[[1798 3644 3183 2721 5952 3183 1798 3183 5029 3183 5952]
 [1798 2260 2721 2260 6414 2260 1798 1798 4106 3183 1798]
 [2260 3644 2260 2721 4106 3183 3183 2721 8260 3183 3644]
 [2721 1798 4106 2260 4106 3183 3183 1798 4567 5029 1798]
 [1798 3183 3644 3183 5029 3183 3183 1798 5029 3644 2721]
 [2260 3183 5029 1798 3183 4106 1798 1798 5952 4567 3183]
 [1798 3644 2260 1798 3644 2260 3183 1798 6414 2721 4106]
 [2721 4567 3183 2721 4567 2721 1798 1798 5952 2260 5491]
 [2260 4106 2260 2260 8260 2260 2260 2721 4567 2721 5491]] gives 3644

[[521 596 830 465 454 646 270 743]
 [361 663 465 362 309 136 219 255]
 [543 531 577 250 698 405 197 193]
 [546 379 747 424 657 435 230 523]
 [251 568 634 470 250 535 230 219]
 [344 235 535 652 485 794 472 575]
 [751 731 488 542 552 686 651 665]
 [678 644 334 738 675 380  23 369]
 [433 442 402 604 162 541 249 466]
 [473 316 617 571 600 913 417 347]
 [820 749 579 381 425 787 420 484]] gives 596

[[125 130 165  25  24 111 116  60 154 225]
 [163 120 106 173 156 100 173 141 103 115]
 [ 89 131 119 150 152 216  48 182 175  71]
 [ 91  70  96 165 192 244  46 179 153  49]
 [135 171 122 180 152  93 154 161 120  92]
 [123 141 111 165 153 150 111 163 136  91]
 [121 146 118 141 138 146 107 162 140 102]
 [129 180 140 116  94  95 133 127 137 151]
 [113 111 120 168 157 162 108 145 140  77]] gives 130

[[119 124 125 229 250 164]
 [173 167  97 194 229 161]
 [138 114 151 213  72  81]
 [158 103 100 139  87 199]
 [161 170 115 147 240 173]
 [173 146 142 185  62  90]] gives 124

[[ 22   2   2 -25  22   8  15   7  -4  -5   7   3  28   2   9]
 [ 22   2   2 -26  22   8  15   7  -4  -5   7   3  28   2   9]
 [ 23   3   3 -25  23   9  16   8  -3  -4   8   4  29   3  10]
 [ 23   2   2 -27  23   8  15   7  -4  -5   7   3  29   2   9]
 [-33 -13 -14  47 -38  -4 -23  -8  10  12 -23  -2 -47   1 -12]
 [-33 -13 -14  43 -37  -6 -23  -9   8  10 -23  -3 -46   0 -13]
 [ 29   3   3 -30  29  11  20  11  -3  -5   9   6  36   4  13]
 [-32 -13 -14  48 -37  -4 -23  -7  10  13 -23  -1 -46   2 -11]
 [-34 -14 -15  43 -38  -7 -25 -10   7  10 -23  -4 -47  -1 -13]] gives 2
---
[[-11.580 -12.973  -8.279  -8.736]
 [ 14.463  11.287  -4.580   4.784]]	-12.973

[[ 102.851   79.598   75.923  110.877]
 [ -71.259  123.228  218.023 -200.782]
 [  46.797  -61.146  137.192  -31.596]]	-200.782

[[-0.016  0.038  0.053 -0.035  0.055 -0.222 -0.057]
 [-0.136 -0.044 -0.070 -0.175 -0.089  0.093 -0.156]
 [ 0.133  0.080  0.096  0.158  0.111 -0.071  0.139]]	-0.222

[ 1.7 -1.1  0.0 -0.6 -0.1]	-1.1

[15.42 -0.20 -9.97  9.97  8.15]	-9.97

[  3.01 -20.13   9.11  11.73   7.69  19.10   6.64]	-20.13

[[  6.339   9.252  -9.412  -4.251  20.867   1.620  16.832]
 [ -5.020 -13.847  -0.578   5.935   6.908   1.709   5.157]
 [  4.557   6.434  13.365  -0.454 -13.403  -7.016   2.292]]	-13.847
---
[ -0.8 -48.0  20.0  -6.1 -16.0   7.7]	7.7
[-44.0 -43.1   5.2  -3.7 -37.8]	-37.8
[  4.6  -1.2 -29.9  44.4  -7.6]	-7.6
[ 45.1 -19.8  -6.9  -3.2]	-3.2
[-32.6   4.6  37.8 -56.4 -30.8  33.4  -6.2]	-6.2
[13.5 48.9  0.7  5.4 24.3 11.3]	11.3
[ 11.5 -40.5  -9.2 -12.7]	-12.7
---
[  7.2 -32.5   3.3 -44.9] Out: -44.9
[-54.6  44.5  57.4 -49.4  52.4] Out: 52.4
[  0.2 -43.9 -35.8  -7.7 -14.9] Out: -14.9
[-7.0 18.2 -2.2  9.6 48.6 14.1 -1.4] Out: -1.4
[-20.2 -29.8   7.3  39.4   7.9  55.8  24.0] Out: 24.0
[  2.2   0.4 -20.8 -43.5] Out: -43.5
[ -1.8 -45.0 -33.7  15.9  -1.7] Out: -1.7
[ 19.6 -28.6 -49.9   2.9 -12.4] Out: -12.4
